Below is a small trained network, with its code and all its weights. Each question gives an input and a target symbol and asks what happens when units are switched off, that is, made to give their printed mean instead of their output.

import numpy as np


def w(rows, s, z=0):
    codes = np.array(rows[::2]) - 128.0
    scale = np.full(codes.shape[1], s)
    scale[-1] = z or s
    return codes * scale


def norm(h):
    return h / np.sqrt((h * h).mean(-1, keepdims=True) + 1e-5)


def f(y):
    return np.maximum(y, 0)


def softmax(a):
    e = np.exp(a - a.max(-1, keepdims=True))
    return e / e.sum(-1, keepdims=True)


def log_softmax(a):
    a = a - a.max(-1, keepdims=True)
    return a - np.log(np.exp(a).sum(-1, keepdims=True))


def net(x, mask):
    ids = ['βγδηθμπφψ'.index(c) for c in x.split()]
    T = len(ids)
    res = E[ids] + P[:T]
    r = norm(res)
    for j in range(3):
        rows = slice(2 * j, 2 * j + 2)
        q, k, v = (r @ M[0][rows].T for M in (Q, K, V))
        z = softmax(np.where(np.tri(T) > 0, q @ k.T / 2**0.5, -1e9)) @ v
        o = O[0][rows]
        res = res + np.where(mask[j], z, o[:, -1]) @ o[:, :-1]
    y = f(norm(res) @ A[0][:, :-1].T + A[0][:, -1])
    res = res + np.where(mask[3:7], y, B[0][:, -1]) @ B[0][:, :-1]
    return log_softmax(norm(res)[-1] @ U[:, :-1].T + U[:, -1])


Q, K, V, O, A, B = {}, {}, {}, {}, {}, {}
E = w([
[122,165,187,182,68,79,103,55,173,107,156,96],'β',
[94,125,99,139,163,101,208,93,186,195,60,120],'γ',
[164,60,73,146,218,65,136,34,128,167,151,136],'δ',
[115,56,148,197,160,157,3,89,115,110,122,74],'η',
[206,113,169,102,124,190,93,101,42,116,155,96],'θ',
[173,154,142,136,124,105,183,91,53,133,211,98],'μ',
[195,157,148,158,116,90,176,165,165,200,223,106],'π',
[251,143,145,60,88,151,132,74,177,170,88,113],'φ',
[130,86,150,71,157,77,174,108,123,121,146,170],'ψ',
],0.013)
P = w([
[138,108,171,129,128,170,114,49,68,181,99,130],'0',
[203,78,160,163,182,161,248,143,151,87,88,58],'1',
[98,110,105,150,113,255,163,79,156,136,158,146],'2',
[177,91,151,144,82,91,188,165,108,111,60,75],'3',
[155,142,118,144,81,131,55,117,78,169,62,191],'4',
[126,91,137,117,143,102,139,119,174,96,142,63],'5',
[81,198,125,64,164,164,106,120,155,169,177,101],'6',
[124,57,107,127,115,96,81,165,132,114,111,62],'7',
],0.0097)
Q[0] = w([
[112,116,117,88,168,209,169,72,196,102,208,48],'head 0',
[86,195,113,101,131,200,63,95,156,187,135,219],'head 0',
[185,33,168,131,127,32,166,173,130,106,87,36],'head 1',
[96,68,197,71,188,169,187,70,203,108,186,33],'head 1',
[181,4,247,131,154,77,198,128,150,112,111,2],'head 2',
[175,81,109,168,44,20,112,174,47,160,40,128],'head 2',
],0.013)
K[0] = w([
[173,189,157,102,150,43,57,155,102,178,65,131],'head 0',
[100,110,175,187,151,124,108,139,110,124,92,250],'head 0',
[99,111,66,20,129,131,132,116,182,46,140,74],'head 1',
[126,193,133,66,144,10,51,189,66,141,59,132],'head 1',
[87,130,128,60,134,30,72,234,109,99,180,129],'head 2',
[100,92,98,89,154,225,173,99,226,55,226,63],'head 2',
],0.014)
V[0] = w([
[140,94,123,164,145,181,73,146,126,134,126,71],'head 0',
[119,118,159,85,111,181,99,151,98,101,118,172],'head 0',
[24,178,99,190,127,95,156,126,24,72,146,94],'head 1',
[152,123,73,150,118,110,148,151,114,212,185,144],'head 1',
[6,134,158,202,177,88,149,149,41,72,140,146],'head 2',
[158,144,121,201,114,164,114,118,53,117,202,89],'head 2',
],0.02)
O[0] = w([
[170,89,101,88,128,144,128,150,171,76,127,48,121],'head 0',
[136,166,174,123,120,144,95,52,124,108,79,200,87],'head 0',
[200,142,156,119,170,179,140,165,173,29,212,139,7],'head 1',
[63,87,178,81,162,144,81,141,103,114,119,107,145],'head 1',
[14,176,189,83,152,1,110,146,100,169,45,122,69],'head 2',
[52,134,196,121,135,175,59,126,153,161,158,168,98],'head 2',
],0.01,0.02)
A[0] = w([
[112,57,89,181,128,102,167,177,141,141,72,29,118],'neuron 0',
[216,127,82,153,91,49,227,254,57,3,12,62,82],'neuron 1',
[155,216,130,143,141,175,102,133,142,114,145,207,13],'neuron 2',
[136,76,111,95,66,193,98,97,128,183,136,105,255],'neuron 3',
],0.015,0.0024)
B[0] = w([
[190,170,139,123,158,170,73,124,105,88,136,222,233],'neuron 0',
[61,103,87,99,47,188,126,206,97,2,53,47,252],'neuron 1',
[109,124,58,83,100,88,67,187,82,118,145,145,135],'neuron 2',
[132,160,126,114,140,70,208,121,135,119,104,99,200],'neuron 3',
],0.013,0.026)
U = w([
[118,164,72,128,115,50,86,173,139,148,199,135,60],'β',
[144,185,113,80,90,205,62,77,159,145,144,192,3],'γ',
[182,159,130,89,254,115,122,131,80,114,132,144,41],'δ',
[121,155,209,159,199,144,43,168,142,120,146,187,231],'η',
[156,161,189,136,175,68,139,91,219,92,89,68,146],'θ',
[52,74,162,139,151,160,121,158,118,202,136,73,73],'μ',
[233,90,95,227,148,159,148,122,152,135,176,143,163],'π',
[127,171,107,179,110,61,129,103,101,202,69,153,160],'φ',
[106,125,99,185,99,125,111,200,104,56,83,102,160],'ψ',
],0.0055,0.0025)

Each question gives the input, a string of symbols that net reads in full, and the target symbol t.
The units are the heads (2 rows each of Q, K, V and O) and the neurons (one row each of A and B). Each row of codes is followed by its name. A weight is (code - 128) times the scale printed after its matrix; where a second scale follows, it is the last column's (O, A, B and U).
mask holds one flag per unit, heads first, then neurons. A switched-off unit (its flag False) gives its mean, the last column of its rows in O or B, instead of its output. The means were averaged over made-up inputs and are rounded, as every weight is.
A unit's drop is (log p(t) with every unit on - log p(t) with that unit switched off) / (log p(t) with every unit on - log p(t) with every unit switched off).
The circuit of an input: a set's keep is (log p(t) with only the set's units on - log p(t) with every unit switched off) / (log p(t) with every unit on - log p(t) with every unit switched off). Starting from all 7 units, units are removed one at a time, each time the one whose removal leaves the highest keep (on an exact tie, the one counted first), for as long as the keep stays at least 0.8.
units of the circuit, in order: the units of the circuit, biggest drop first
most important unit: the unit with the biggest drop
which heads matter: for each layer, one digit per head in row order, 1 if its drop is at least 0.15 and else 0, layers parted by /
drop of u: that unit's drop, to one decimal
input ψ γ η γ β ψ ψ, target β: most important unit => head 1
input β π γ ψ η π θ δ, target π: which heads matter => 001
input γ μ θ ψ π θ η, target μ: which heads matter => 011
input π γ θ φ μ, target γ: which heads matter => 101
input θ ψ γ, target γ: units of the circuit, in order => head 2; neuron 1
input ψ η η ψ μ, target θ: which heads matter => 101
input η ψ μ π μ δ, target π: units of the circuit, in order => neuron 1; head 2
input η π φ φ, target φ: units of the circuit, in order => head 1; neuron 1
input γ π β η φ, target β: which heads matter => 011
input η η π ψ φ, target μ: units of the circuit, in order => head 2; head 1; neuron 0
input θ δ π ψ φ, target μ: units of the circuit, in order => head 2; head 1; neuron 0; neuron 1
input ψ ψ π π ψ, target μ: units of the circuit, in order => head 2; head 1; neuron 0; neuron 1
input φ ψ ψ φ β, target φ: which heads matter => 100
input ψ ψ π ψ η ψ π, target θ: most important unit => head 0
input ψ ψ θ ψ η, target γ: which heads matter => 101
input φ π η η, target π: units of the circuit, in order => head 2; neuron 1
input φ ψ η γ ψ η η, target φ: which heads matter => 100
input ψ μ ψ ψ ψ φ θ, target φ: units of the circuit, in order => head 0; neuron 1; neuron 0
input θ ψ ψ η π π θ, target μ: units of the circuit, in order => head 1; neuron 0; head 2; neuron 1
input γ π ψ η θ μ, target μ: units of the circuit, in order => head 2; neuron 0
input β ψ β η π θ δ, target μ: most important unit => head 1
input μ ψ ψ δ φ β, target φ: units of the circuit, in order => neuron 1; head 1
input ψ ψ π ψ η, target μ: units of the circuit, in order => head 2; head 1; neuron 0; neuron 1
input ψ θ ψ π ψ φ π, target φ: drop of neuron 1 => 0.3
input η π φ, target θ: drop of neuron 0 => 0.2
input δ γ ψ, target δ: drop of head 0 => 0.6
